Below is a small trained network, with its code and all its weights. Each question gives an input and a target symbol and asks what happens when units are switched off, that is, made to give their printed mean instead of their output.

import numpy as np


def w(rows, s, z=0):
    codes = np.array(rows[::2]) - 128.0
    scale = np.full(codes.shape[1], s)
    scale[-1] = z or s
    return codes * scale


def norm(h):
    return h / np.sqrt((h * h).mean(-1, keepdims=True) + 1e-5)


def f(y):
    return y / 2 * (1 + np.tanh(0.7978845608 * (y + 0.044715 * y**3)))


def softmax(a):
    e = np.exp(a - a.max(-1, keepdims=True))
    return e / e.sum(-1, keepdims=True)


def log_softmax(a):
    a = a - a.max(-1, keepdims=True)
    return a - np.log(np.exp(a).sum(-1, keepdims=True))


def net(x, mask):
    ids = ['ΓΛΠΣΦΨΩδεθμξ'.index(c) for c in x.split()]
    T = len(ids)
    res = E[ids] + P[:T]
    q, k, v = (norm(res) @ M[0].T for M in (Q, K, V))
    z = softmax(np.where(np.tri(T) > 0, q @ k.T / 2**0.5, -1e9)) @ v
    res = res + np.where(mask[0], z, O[0][:, -1]) @ O[0][:, :-1]
    y = f(norm(res) @ A[0][:, :-1].T + A[0][:, -1])
    res = res + np.where(mask[1:9], y, B[0][:, -1]) @ B[0][:, :-1]
    return log_softmax(norm(res)[-1] @ U[:, :-1].T + U[:, -1])


Q, K, V, O, A, B = {}, {}, {}, {}, {}, {}
E = w([
[119,188,45,128,126,162],'Γ',
[203,165,204,129,99,191],'Λ',
[90,22,46,190,248,180],'Π',
[151,2,149,127,111,116],'Σ',
[167,180,118,178,166,92],'Φ',
[115,38,110,190,131,73],'Ψ',
[126,57,118,120,157,54],'Ω',
[48,83,76,182,79,140],'δ',
[150,106,35,151,141,120],'ε',
[139,36,74,195,128,89],'θ',
[120,100,165,149,162,39],'μ',
[235,74,85,151,95,195],'ξ',
],0.0063)
P = w([
[93,141,120,155,132,147],'0',
[89,134,131,176,159,169],'1',
[148,147,136,101,249,143],'2',
[115,139,139,136,124,135],'3',
[118,112,124,176,136,128],'4',
[155,136,128,82,233,139],'5',
[120,141,134,131,119,126],'6',
[128,111,120,172,121,120],'7',
[160,122,122,76,218,136],'8',
[120,142,128,122,109,117],'9',
[132,108,113,166,107,108],'10',
[167,124,116,76,202,126],'11',
[125,148,124,113,97,114],'12',
[139,106,109,156,95,102],'13',
],0.013)
Q[0] = w([
[1,224,172,159,53,218],'h1',
[229,111,194,47,202,98],'h1',
],0.012)
K[0] = w([
[78,130,167,165,225,214],'h1',
[113,187,144,110,2,86],'h1',
],0.012)
V[0] = w([
[5,185,182,88,184,80],'h1',
[91,31,93,2,121,141],'h1',
],0.0062)
O[0] = w([
[90,139,89,1,90,122,246],'h1',
[84,123,150,105,209,191,170],'h1',
],0.0083,0.0013)
A[0] = w([
[37,170,254,107,97,66,64],'n1',
[138,166,55,109,44,73,85],'n2',
[135,139,85,69,251,171,1],'n3',
[223,125,114,74,223,53,67],'n4',
[210,88,98,97,90,55,76],'n5',
[68,58,233,235,92,97,130],'n6',
[92,96,101,39,188,95,96],'n7',
[115,223,114,145,145,42,107],'n8',
],0.0078,0.0093)
B[0] = w([
[32,116,141,195,125,7,125],'n1',
[107,186,193,134,160,167,155],'n2',
[86,2,255,157,112,101,156],'n3',
[68,162,115,186,42,165,194],'n4',
[85,92,170,131,202,31,142],'n5',
[130,111,153,54,106,93,253],'n6',
[194,149,101,87,110,123,253],'n7',
[195,37,130,92,172,84,144],'n8',
],0.0097,0.0047)
U = w([
[97,157,113,176,130,153,255],'Γ',
[149,173,189,141,54,132,145],'Λ',
[79,89,117,145,247,170,122],'Π',
[131,68,190,55,143,191,57],'Σ',
[219,153,145,138,248,98,79],'Φ',
[89,106,138,141,63,137,87],'Ψ',
[182,148,44,72,116,104,146],'Ω',
[32,133,113,141,54,145,129],'δ',
[112,122,38,193,126,85,93],'ε',
[111,83,84,160,42,95,15],'θ',
[63,171,129,133,181,52,204],'μ',
[192,116,121,187,97,149,178],'ξ',
],0.014,0.0061)

Each question gives the input, a string of symbols that net reads in full, and the target symbol t.
The units are the heads (2 rows each of Q, K, V and O) and the neurons (one row each of A and B). Each row of codes is followed by its name. A weight is (code - 128) times the scale printed after its matrix; where a second scale follows, it is the last column's (O, A, B and U).
mask holds one flag per unit, heads first, then neurons. A switched-off unit (its flag False) gives its mean, the last column of its rows in O or B, instead of its output. The means were averaged over made-up inputs and are rounded, as every weight is.
A unit's drop is (log p(t) with every unit on - log p(t) with that unit switched off) / (log p(t) with every unit on - log p(t) with every unit switched off).
The circuit of an input: a set's keep is (log p(t) with only the set's units on - log p(t) with every unit switched off) / (log p(t) with every unit on - log p(t) with every unit switched off). Starting from all 9 units, units are removed one at a time, each time the one whose removal leaves the highest keep (on an exact tie, the one counted first), for as long as the keep stays at least 0.8.
circuit, biggest first: the units of the circuit, biggest drop first
unit that matters most: the unit with the biggest drop
top k neurons: the k neurons with the biggest drops, biggest first
input Ω Σ θ ε Ω Σ, target ξ: unit that matters most	n4
input μ Ω Ω Ω Ω Σ ε, target Σ: top 2 neurons	[n3 n4]
input ξ ξ δ μ Ω θ θ Γ μ, target Γ: circuit, biggest first	[n4 n6]
input μ Λ Ω Ψ ξ Σ ε θ μ, target ξ: circuit, biggest first	[n4 h1]
input ε δ Ω Ω μ Φ Σ Ω μ, target Π: circuit, biggest first	[h1 n4]
input Ω θ Λ, target Σ: circuit, biggest first	[n3 h1]
input Φ Φ Ω θ Φ Ω, target Γ: circuit, biggest first	[n4 n6]
input Ω μ Ω Ω μ, target Ω: top 2 neurons	[n7 n3]
input μ Ψ Φ Ω Ω Π, target Σ: top 3 neurons	[n3 n7 n5]
input Λ Π Ω Φ δ ξ ξ Ω θ Σ Ω Γ Σ, target Σ: top 2 neurons	[n6 n7]
input ε Ω Ω Ω Γ Π μ Ω Σ μ Φ, target Φ: circuit, biggest first	[n4 n8]
input Φ μ Φ, target μ: top 3 neurons	[n5 n4 n7]
input Σ μ Φ, target Π: circuit, biggest first	[h1 n3 n4]
input Ω Σ μ Σ Ω Ω μ ε Ω μ ξ Ω Ψ, target Ω: unit that matters most	h1
input Γ Ω Ω, target θ: circuit, biggest first	[n4 h1 n2]
input Λ Ω Ω μ Ω Ω Γ Φ Ω Σ Ω Ω Ω Ω, target Ω: circuit, biggest first	[h1 n3 n7]
input μ Π Φ μ Ω Ω Φ Γ, target Γ: circuit, biggest first	[n2 n6]
input μ ξ μ Ω Ω Π μ Φ ξ Λ ξ Σ, target ε: top 2 neurons	[n4 n5]
input Φ μ Ω μ Ω Σ Φ Ω Ω Ω Λ Ω Ω ε, target ε: top 3 neurons	[n7 n3 n8]
input θ Σ μ Ψ μ Ω, target δ: top neuron	[n4]
input Ω Σ Ω Ω Ω δ, target Σ: circuit, biggest first	[n3 n7]
input Ω Γ Φ Σ Φ Ω, target Π: circuit, biggest first	[h1 n4]
input Γ Ω ξ Φ Ω ξ Ω Γ Φ Ω μ μ μ, target μ: top 2 neurons	[n1 n2]
